Here is a tiny trained network, its code and every weight. The questions are about switching its units off for an input and a target symbol, where a switched-off unit gives its printed mean instead of its output.

import numpy as np


def w(rows, s, z=0):
    codes = np.array(rows[::2]) - 128.0
    scale = np.full(codes.shape[1], s)
    scale[-1] = z or s
    return codes * scale


def norm(h):
    return h / np.sqrt((h * h).mean(-1, keepdims=True) + 1e-5)


def f(y):
    return y / 2 * (1 + np.tanh(0.7978845608 * (y + 0.044715 * y**3)))


def softmax(a):
    e = np.exp(a - a.max(-1, keepdims=True))
    return e / e.sum(-1, keepdims=True)


def log_softmax(a):
    a = a - a.max(-1, keepdims=True)
    return a - np.log(np.exp(a).sum(-1, keepdims=True))


def net(x, mask):
    ids = ['αβγδζθλμπτ'.index(c) for c in x.split()]
    T = len(ids)
    res = E[ids] + P[:T]
    u = 0
    for l in range(2):
        r = norm(res)
        for j in range(3):
            rows = slice(3 * j, 3 * j + 3)
            q, k, v = (r @ M[l][rows].T for M in (Q, K, V))
            z = softmax(np.where(np.tri(T) > 0, q @ k.T / 3**0.5, -1e9)) @ v
            o = O[l][rows]
            res = res + np.where(mask[u + j], z, o[:, -1]) @ o[:, :-1]
        u += 3
        y = f(norm(res) @ A[l][:, :-1].T + A[l][:, -1])
        res = res + np.where(mask[u : u + 4], y, B[l][:, -1]) @ B[l][:, :-1]
        u += 4
    return log_softmax(norm(res)[-1] @ U[:, :-1].T + U[:, -1])


Q, K, V, O, A, B = {}, {}, {}, {}, {}, {}
E = w([
[252,240,96],'α',
[85,112,90],'β',
[117,92,213],'γ',
[173,92,151],'δ',
[32,127,159],'ζ',
[101,98,51],'θ',
[84,110,39],'λ',
[113,114,76],'μ',
[67,89,162],'π',
[63,95,162],'τ',
],0.017)
P = w([
[92,132,2],'0',
[110,82,51],'1',
[127,63,74],'2',
[131,56,92],'3',
[141,53,106],'4',
[142,85,109],'5',
[139,89,115],'6',
[127,111,115],'7',
[153,123,110],'8',
[127,155,102],'9',
[133,149,103],'10',
[124,161,115],'11',
[122,182,104],'12',
],0.0025)
Q[0] = w([
[109,131,183],'L0H0',
[139,121,164],'L0H0',
[85,175,130],'L0H0',
[88,7,143],'L0H1',
[151,121,109],'L0H1',
[188,226,152],'L0H1',
[90,200,101],'L0H2',
[107,159,85],'L0H2',
[104,128,121],'L0H2',
],0.02)
K[0] = w([
[82,128,181],'L0H0',
[154,101,126],'L0H0',
[40,85,159],'L0H0',
[228,246,155],'L0H1',
[150,78,71],'L0H1',
[75,31,92],'L0H1',
[54,194,85],'L0H2',
[101,171,151],'L0H2',
[123,94,95],'L0H2',
],0.012)
V[0] = w([
[141,73,113],'L0H0',
[146,122,144],'L0H0',
[113,134,62],'L0H0',
[226,198,93],'L0H1',
[198,104,168],'L0H1',
[130,255,155],'L0H1',
[197,221,139],'L0H2',
[22,163,89],'L0H2',
[70,55,183],'L0H2',
],0.0069)
O[0] = w([
[103,128,79,154],'L0H0',
[86,75,174,114],'L0H0',
[109,182,133,140],'L0H0',
[179,135,117,126],'L0H1',
[156,254,152,164],'L0H1',
[190,86,149,96],'L0H1',
[85,204,115,2],'L0H2',
[174,109,112,187],'L0H2',
[194,147,118,225],'L0H2',
],0.0064,0.0048)
A[0] = w([
[6,19,95,225],'L0N0',
[255,11,155,154],'L0N1',
[162,116,177,1],'L0N2',
[204,111,194,81],'L0N3',
],0.0086,0.0037)
B[0] = w([
[254,100,139,255],'L0N0',
[177,170,136,188],'L0N1',
[48,180,69,122],'L0N2',
[94,235,149,146],'L0N3',
],0.008,0.0088)
Q[1] = w([
[109,145,197],'L1H0',
[29,118,112],'L1H0',
[208,221,82],'L1H0',
[157,218,105],'L1H1',
[166,82,145],'L1H1',
[102,252,78],'L1H1',
[25,197,134],'L1H2',
[165,128,245],'L1H2',
[157,179,72],'L1H2',
],0.015)
K[1] = w([
[85,144,105],'L1H0',
[140,17,79],'L1H0',
[248,226,110],'L1H0',
[215,153,33],'L1H1',
[126,125,181],'L1H1',
[173,130,76],'L1H1',
[187,19,73],'L1H2',
[236,151,142],'L1H2',
[48,97,175],'L1H2',
],0.012)
V[1] = w([
[56,121,132],'L1H0',
[95,52,140],'L1H0',
[103,62,37],'L1H0',
[123,131,103],'L1H1',
[15,43,114],'L1H1',
[195,2,125],'L1H1',
[71,29,140],'L1H2',
[138,196,145],'L1H2',
[147,128,75],'L1H2',
],0.0077)
O[1] = w([
[123,23,159,50],'L1H0',
[139,123,201,59],'L1H0',
[208,130,148,17],'L1H0',
[114,140,139,109],'L1H1',
[135,56,145,14],'L1H1',
[55,164,93,253],'L1H1',
[173,43,158,52],'L1H2',
[100,170,147,166],'L1H2',
[170,106,3,111],'L1H2',
],0.0064,0.0057)
A[1] = w([
[150,69,139,253],'L1N0',
[160,126,6,133],'L1N1',
[113,112,113,109],'L1N2',
[145,73,109,108],'L1N3',
],0.016,0.0046)
B[1] = w([
[56,195,141,169],'L1N0',
[121,142,253,254],'L1N1',
[103,122,47,121],'L1N2',
[26,182,59,145],'L1N3',
],0.0056,0.0091)
U = w([
[167,175,124,42],'α',
[187,95,131,84],'β',
[111,132,252,172],'γ',
[24,197,72,109],'δ',
[28,87,91,254],'ζ',
[161,90,82,153],'θ',
[117,89,27,175],'λ',
[240,180,115,76],'μ',
[150,67,144,177],'π',
[144,56,149,187],'τ',
],0.015,0.0045)

Each question gives the input, a string of symbols that net reads in full, and the target symbol t.
The units are the heads (3 rows each of Q, K, V and O) and the neurons (one row each of A and B). Each row of codes is followed by its name. A weight is (code - 128) times the scale printed after its matrix; where a second scale follows, it is the last column's (O, A, B and U).
mask holds one flag per unit, layer by layer, with each layer's heads first. A switched-off unit (its flag False) gives its mean, the last column of its rows in O or B, instead of its output. The means were averaged over made-up inputs and are rounded, as every weight is.
A unit's drop is (log p(t) with every unit on - log p(t) with that unit switched off) / (log p(t) with every unit on - log p(t) with every unit switched off).
The circuit of an input: a set's keep is (log p(t) with only the set's units on - log p(t) with every unit switched off) / (log p(t) with every unit on - log p(t) with every unit switched off). Starting from the 12 units with the biggest drops (on a tie, the unit counted first), units are removed one at a time, each time the one whose removal leaves the highest keep (on an exact tie, the one counted first), for as long as the keep stays at least 0.8.
units of the circuit, in order: the units of the circuit, biggest drop first
most important unit: the unit with the biggest drop
k most important neurons: the k neurons with the biggest drops, biggest first
k most important neurons of layer l: the k neurons of layer l with the biggest drops, biggest first
which heads matter: for each layer, one digit per head in row order, 1 if its drop is at least 0.15 and else 0, layers parted by /
input γ ζ τ λ ζ μ, target γ: which heads matter => 010 / 000
input γ δ γ γ λ ζ γ ζ ζ λ δ, target δ: units of the circuit, in order => [L0N0; L0H2]
input γ μ γ γ α γ β β λ θ ζ, target μ: which heads matter => 001 / 000
input π δ τ δ β ζ λ ζ τ, target δ: which heads matter => 010 / 000
input γ γ α τ, target μ: units of the circuit, in order => [L0H1; L1N1]
input π α γ, target μ: most important unit => L0N1
input γ γ δ π, target δ: 3 most important neurons => [L0N1; L1N1; L0N0]
input ζ ζ λ γ γ τ δ μ, target δ: units of the circuit, in order => [L0N0; L0H1]
input α γ μ τ π τ θ ζ δ β ζ λ, target μ: which heads matter => 010 / 000
input ζ δ μ μ θ μ, target δ: 2 most important neurons => [L0N0; L0N1]
input θ δ π, target δ: which heads matter => 011 / 101
input γ ζ λ λ α λ ζ ζ τ, target μ: which heads matter => 000 / 000
input λ τ γ τ π π λ ζ λ μ τ γ β, target γ: 2 most important neurons => [L1N1; L0N0]
input λ γ τ ζ ζ λ β, target γ: units of the circuit, in order => [L1N1]
input δ π ζ γ α δ γ θ, target μ: 3 most important neurons => [L0N1; L1N0; L1N3]
input π ζ ζ δ π α ζ β, target μ: 2 most important neurons of layer 1 => [L1N0; L1N3]
input μ θ α θ γ λ ζ, target μ: 2 most important neurons => [L0N0; L1N1]
input τ ζ ζ, target ζ: 2 most important neurons of layer 0 => [L0N1; L0N0]
input π α λ τ ζ γ, target μ: 2 most important neurons of layer 1 => [L1N1; L1N0]
input ζ ζ ζ α τ ζ ζ λ, target μ: most important neuron of layer 0 => [L0N1]
